Below are the code and all the weights of a small trained network. Each question names an input and a target symbol and asks about switching units off, where a switched-off unit gives its printed mean instead of its output.

import numpy as np


def w(rows, s, z=0):
    codes = np.array(rows[::2]) - 128.0
    scale = np.full(codes.shape[1], s)
    scale[-1] = z or s
    return codes * scale


def norm(h):
    return h / np.sqrt((h * h).mean(-1, keepdims=True) + 1e-5)


def f(y):
    return np.maximum(y, 0)


def softmax(a):
    e = np.exp(a - a.max(-1, keepdims=True))
    return e / e.sum(-1, keepdims=True)


def log_softmax(a):
    a = a - a.max(-1, keepdims=True)
    return a - np.log(np.exp(a).sum(-1, keepdims=True))


def net(x, mask):
    ids = ['γζλμφψ'.index(c) for c in x.split()]
    T = len(ids)
    res = E[ids] + P[:T]
    u = 0
    for l in range(2):
        r = norm(res)
        for j in range(3):
            rows = slice(4 * j, 4 * j + 4)
            q, k, v = (r @ M[l][rows].T for M in (Q, K, V))
            z = softmax(np.where(np.tri(T) > 0, q @ k.T / 4**0.5, -1e9)) @ v
            o = O[l][rows]
            res = res + np.where(mask[u + j], z, o[:, -1]) @ o[:, :-1]
        u += 3
        y = f(norm(res) @ A[l][:, :-1].T + A[l][:, -1])
        res = res + np.where(mask[u : u + 8], y, B[l][:, -1]) @ B[l][:, :-1]
        u += 8
    return log_softmax(norm(res)[-1] @ U[:, :-1].T + U[:, -1])


Q, K, V, O, A, B = {}, {}, {}, {}, {}, {}
E = w([
[142,135,92,171,168,205,76,198],'γ',
[88,125,99,168,103,184,111,6],'ζ',
[139,231,156,88,90,81,150,115],'λ',
[182,114,86,133,137,156,91,94],'μ',
[156,159,80,160,96,172,147,137],'φ',
[209,136,133,194,166,61,147,121],'ψ',
],0.022)
P = w([
[173,120,149,131,143,162,163,101],'0',
[177,164,136,124,37,134,119,143],'1',
[86,113,157,131,191,184,102,187],'2',
[99,107,179,114,118,99,147,128],'3',
[103,182,76,145,79,96,70,185],'4',
[123,120,70,68,154,172,143,106],'5',
[85,110,168,105,123,77,152,139],'6',
[110,137,49,143,87,71,50,148],'7',
[138,94,92,63,124,174,138,86],'8',
[88,107,161,106,129,69,151,139],'9',
[128,91,3,136,93,61,52,140],'10',
[142,58,111,68,111,175,132,70],'11',
[77,117,151,100,129,66,158,140],'12',
],0.015)
Q[0] = w([
[164,138,104,107,82,132,135,96],'0.h1',
[113,111,163,125,136,87,154,150],'0.h1',
[127,126,145,95,246,132,117,56],'0.h1',
[198,134,140,145,112,118,150,115],'0.h1',
[52,97,105,127,166,130,128,99],'0.h2',
[117,171,169,144,30,118,145,97],'0.h2',
[156,127,165,165,157,197,159,162],'0.h2',
[51,126,192,68,141,68,114,172],'0.h2',
[98,85,152,172,38,144,197,148],'0.h3',
[145,127,108,106,51,118,130,108],'0.h3',
[141,147,139,114,108,134,124,213],'0.h3',
[168,109,136,114,123,177,106,60],'0.h3',
],0.011)
K[0] = w([
[104,132,125,134,116,94,167,85],'0.h1',
[129,182,169,164,134,146,144,158],'0.h1',
[142,30,225,116,198,194,84,25],'0.h1',
[136,128,126,163,204,70,166,121],'0.h1',
[59,181,79,196,62,216,68,118],'0.h2',
[126,101,206,95,136,154,151,85],'0.h2',
[106,1,52,120,233,131,100,183],'0.h2',
[122,155,133,70,122,182,213,211],'0.h2',
[112,33,216,130,233,175,211,114],'0.h3',
[120,75,122,153,209,137,93,93],'0.h3',
[175,114,107,182,191,151,142,190],'0.h3',
[155,97,55,168,97,91,186,145],'0.h3',
],0.0082)
V[0] = w([
[174,130,196,125,184,137,166,70],'0.h1',
[156,244,131,92,117,155,157,97],'0.h1',
[179,176,116,154,73,112,108,115],'0.h1',
[116,40,138,129,61,112,155,114],'0.h1',
[108,142,8,81,134,55,109,159],'0.h2',
[144,149,86,228,76,117,195,39],'0.h2',
[148,46,190,117,191,95,78,98],'0.h2',
[103,141,171,140,55,85,1,173],'0.h2',
[84,168,91,101,152,147,61,151],'0.h3',
[77,73,88,117,137,86,175,121],'0.h3',
[162,58,146,53,217,167,149,118],'0.h3',
[76,149,212,125,139,95,108,90],'0.h3',
],0.007)
O[0] = w([
[199,192,100,172,123,178,255,138,136],'0.h1',
[92,129,129,98,69,120,140,144,194],'0.h1',
[120,85,183,128,90,134,134,152,227],'0.h1',
[107,133,108,150,142,140,73,136,91],'0.h1',
[178,118,159,163,156,130,76,125,120],'0.h2',
[97,118,191,194,124,140,130,134,255],'0.h2',
[130,71,116,126,118,91,143,141,102],'0.h2',
[184,165,71,109,140,167,187,109,113],'0.h2',
[118,41,155,126,92,102,121,112,131],'0.h3',
[117,82,156,151,144,170,119,102,46],'0.h3',
[74,113,126,84,163,71,75,137,56],'0.h3',
[92,106,137,206,161,141,64,107,42],'0.h3',
],0.0078,0.0056)
A[0] = w([
[201,64,76,82,163,21,117,203,129],'0.n1',
[199,101,162,126,70,233,155,59,124],'0.n2',
[223,118,138,58,71,174,137,152,104],'0.n3',
[223,150,150,185,69,58,126,123,181],'0.n4',
[110,215,134,63,104,127,76,133,1],'0.n5',
[116,117,87,102,152,218,114,219,136],'0.n6',
[176,117,174,93,1,95,61,90,108],'0.n7',
[152,194,31,90,90,97,40,194,65],'0.n8',
],0.0067,0.0031)
B[0] = w([
[182,156,122,123,184,140,64,103,192],'0.n1',
[93,112,35,114,180,126,165,177,233],'0.n2',
[107,141,131,172,205,104,121,108,214],'0.n3',
[96,180,97,154,152,86,106,183,255],'0.n4',
[75,118,181,135,250,231,105,66,152],'0.n5',
[161,22,254,62,114,101,203,139,194],'0.n6',
[152,148,134,63,102,165,130,183,202],'0.n7',
[132,45,174,145,73,94,22,107,199],'0.n8',
],0.0076,0.007)
Q[1] = w([
[100,85,116,114,123,197,126,86],'1.h1',
[148,148,162,98,142,161,96,192],'1.h1',
[121,169,109,163,117,128,157,88],'1.h1',
[103,93,161,126,151,96,111,99],'1.h1',
[109,173,87,150,181,79,127,112],'1.h2',
[141,125,132,167,109,72,139,195],'1.h2',
[138,55,139,155,140,118,140,110],'1.h2',
[72,166,84,149,74,136,145,76],'1.h2',
[194,160,147,141,196,152,150,159],'1.h3',
[80,74,94,126,39,164,180,72],'1.h3',
[101,83,251,135,162,72,143,115],'1.h3',
[189,27,89,114,118,169,121,182],'1.h3',
],0.015)
K[1] = w([
[124,117,113,138,120,165,148,73],'1.h1',
[131,121,123,66,152,131,109,140],'1.h1',
[104,149,128,147,149,112,153,116],'1.h1',
[92,123,127,163,127,110,69,95],'1.h1',
[125,147,81,145,161,85,146,62],'1.h2',
[185,112,112,200,115,123,157,172],'1.h2',
[137,77,130,163,123,148,103,139],'1.h2',
[70,128,89,141,112,198,155,109],'1.h2',
[180,113,128,159,167,117,131,125],'1.h3',
[69,94,112,118,109,164,163,97],'1.h3',
[117,102,250,103,103,124,118,137],'1.h3',
[156,54,101,121,122,156,115,180],'1.h3',
],0.018)
V[1] = w([
[100,105,109,100,115,179,151,143],'1.h1',
[140,161,79,186,30,135,141,66],'1.h1',
[103,109,92,36,117,220,99,97],'1.h1',
[95,115,163,113,57,40,57,172],'1.h1',
[105,194,143,63,117,165,148,88],'1.h2',
[133,181,213,105,131,77,67,135],'1.h2',
[67,101,17,184,153,104,80,217],'1.h2',
[109,84,149,124,15,161,191,121],'1.h2',
[90,91,146,183,187,88,188,241],'1.h3',
[149,205,121,82,254,62,244,132],'1.h3',
[163,107,226,155,157,94,125,76],'1.h3',
[134,170,74,230,132,86,53,74],'1.h3',
],0.0075)
O[1] = w([
[68,120,137,157,166,70,164,216,131],'1.h1',
[129,49,132,22,177,76,68,118,98],'1.h1',
[55,147,117,164,144,107,107,222,55],'1.h1',
[165,112,80,159,185,196,202,55,134],'1.h1',
[139,44,198,210,77,123,99,114,78],'1.h2',
[80,81,105,186,104,133,163,208,142],'1.h2',
[126,210,140,132,105,127,222,175,162],'1.h2',
[216,108,143,133,181,64,62,138,109],'1.h2',
[7,169,76,116,113,169,73,55,254],'1.h3',
[98,3,108,133,167,130,75,102,216],'1.h3',
[184,214,229,114,88,121,76,13,86],'1.h3',
[84,145,224,100,57,231,92,207,107],'1.h3',
],0.0059,0.0042)
A[1] = w([
[74,94,177,81,112,121,162,65,14],'1.n1',
[128,142,129,135,108,104,160,31,20],'1.n2',
[120,128,89,223,118,91,12,101,118],'1.n3',
[133,163,106,79,88,121,174,231,155],'1.n4',
[137,56,97,50,95,192,138,110,29],'1.n5',
[118,136,122,132,101,167,28,197,3],'1.n6',
[86,159,153,101,105,154,171,185,148],'1.n7',
[212,161,209,136,124,101,155,83,112],'1.n8',
],0.011,0.0034)
B[1] = w([
[166,110,57,109,70,187,233,147,169],'1.n1',
[125,119,234,223,166,25,88,174,176],'1.n2',
[91,8,114,104,138,144,110,132,209],'1.n3',
[145,177,165,174,50,126,85,164,254],'1.n4',
[80,134,194,54,108,110,101,170,165],'1.n5',
[45,99,151,146,196,73,164,117,200],'1.n6',
[219,116,125,72,127,112,104,72,192],'1.n7',
[80,122,81,62,145,138,106,126,210],'1.n8',
],0.012,0.0074)
U = w([
[228,151,158,126,51,122,105,188,253],'γ',
[37,119,181,157,149,72,55,195,58],'ζ',
[130,2,110,182,40,176,114,94,134],'λ',
[250,15,52,50,109,98,34,96,99],'μ',
[148,98,112,87,99,35,245,174,49],'φ',
[74,194,70,109,144,198,174,167,145],'ψ',
],0.0069,0.0033)

Each question gives the input, a string of symbols that net reads in full, and the target symbol t.
The units are the heads (4 rows each of Q, K, V and O) and the neurons (one row each of A and B). Each row of codes is followed by its name. A weight is (code - 128) times the scale printed after its matrix; where a second scale follows, it is the last column's (O, A, B and U).
mask holds one flag per unit, layer by layer, with each layer's heads first. A switched-off unit (its flag False) gives its mean, the last column of its rows in O or B, instead of its output. The means were averaged over made-up inputs and are rounded, as every weight is.
A unit's drop is (log p(t) with every unit on - log p(t) with that unit switched off) / (log p(t) with every unit on - log p(t) with every unit switched off).
The circuit of an input: a set's keep is (log p(t) with only the set's units on - log p(t) with every unit switched off) / (log p(t) with every unit on - log p(t) with every unit switched off). Starting from the 12 units with the biggest drops (on a tie, the unit counted first), units are removed one at a time, each time the one whose removal leaves the highest keep (on an exact tie, the one counted first), for as long as the keep stays at least 0.8.
circuit, biggest first: the units of the circuit, biggest drop first
most important unit: the unit with the biggest drop
k most important neurons: the k neurons with the biggest drops, biggest first
top k neurons in layer l: the k neurons of layer l with the biggest drops, biggest first
which heads matter: for each layer, one digit per head in row order, 1 if its drop is at least 0.15 and else 0, layers parted by /
input ψ γ ζ λ ζ ζ γ γ, target λ: which heads matter => 100 / 100
input φ μ γ γ μ, target ζ: which heads matter => 100 / 001
input φ ψ γ ψ γ μ ζ μ ζ λ φ, target ζ: circuit, biggest first => 0.h1; 1.n6
input φ φ γ ψ φ ψ ζ γ γ μ φ, target ζ: circuit, biggest first => 1.n6; 0.h1
input μ ψ ψ λ φ ζ, target ζ: circuit, biggest first => 1.h1
input γ φ φ ψ γ μ λ ψ γ μ λ λ, target λ: 2 most important neurons => 0.n5; 1.n1
input λ γ φ γ φ γ ζ ψ, target γ: 2 most important neurons => 1.n7; 1.n4
input ψ ψ ψ, target ψ: 2 most important neurons => 0.n4; 0.n6
input λ λ γ ψ γ λ ζ ψ ζ, target ψ: top 2 neurons in layer 0 => 0.n2; 0.n6
input φ γ ζ λ γ ψ γ ζ λ ψ μ, target γ: which heads matter => 011 / 011
input γ ζ φ φ μ φ γ ζ, target ζ: 2 most important neurons => 1.n6; 0.n6
input ψ μ μ, target μ: circuit, biggest first => 0.n6; 1.h3
input γ ζ φ γ γ, target λ: circuit, biggest first => 0.n8; 1.n3
input φ φ φ φ φ ψ ψ ψ λ ψ μ, target γ: circuit, biggest first => 1.h3; 1.n4
input φ ζ λ ψ ζ ψ, target ζ: circuit, biggest first => 1.n2; 1.h3
input μ ζ γ ψ γ ψ γ, target μ: which heads matter => 010 / 001
input φ φ ψ γ φ φ φ ζ γ ζ μ μ φ, target γ: most important neuron => 1.n4
input γ φ ψ ψ μ φ λ ψ, target λ: top 3 neurons in layer 0 => 0.n4; 0.n2; 0.n6
input ψ λ ζ ψ μ λ φ ψ, target λ: which heads matter => 001 / 101
input μ ψ φ, target φ: which heads matter => 100 / 001
input φ φ μ ψ γ φ ψ ζ μ γ φ λ, target λ: most important neuron => 0.n3
input ζ μ ζ ψ ζ φ ψ ζ ψ, target ζ: top 4 neurons in layer 1 => 1.n2; 1.n7; 1.n1; 1.n5
input μ ζ ζ ψ μ ζ ζ μ φ μ λ, target γ: 2 most important neurons => 0.n7; 1.n4
input ζ ψ ζ φ γ ψ ζ φ ψ φ, target γ: top 2 neurons in layer 1 => 1.n7; 1.n4
input ψ γ μ, target μ: top 3 neurons in layer 0 => 0.n6; 0.n4; 0.n1
input μ ψ φ ψ μ, target ζ: 2 most important neurons => 1.n6; 0.n3
input ψ ψ φ φ γ, target γ: which heads matter => 000 / 111
input μ φ ψ γ ψ γ ψ γ μ ζ ψ ψ, target ψ: most important unit => 1.h2
input μ λ λ φ γ φ φ ψ ψ γ ζ, target γ: top 2 neurons in layer 0 => 0.n6; 0.n8
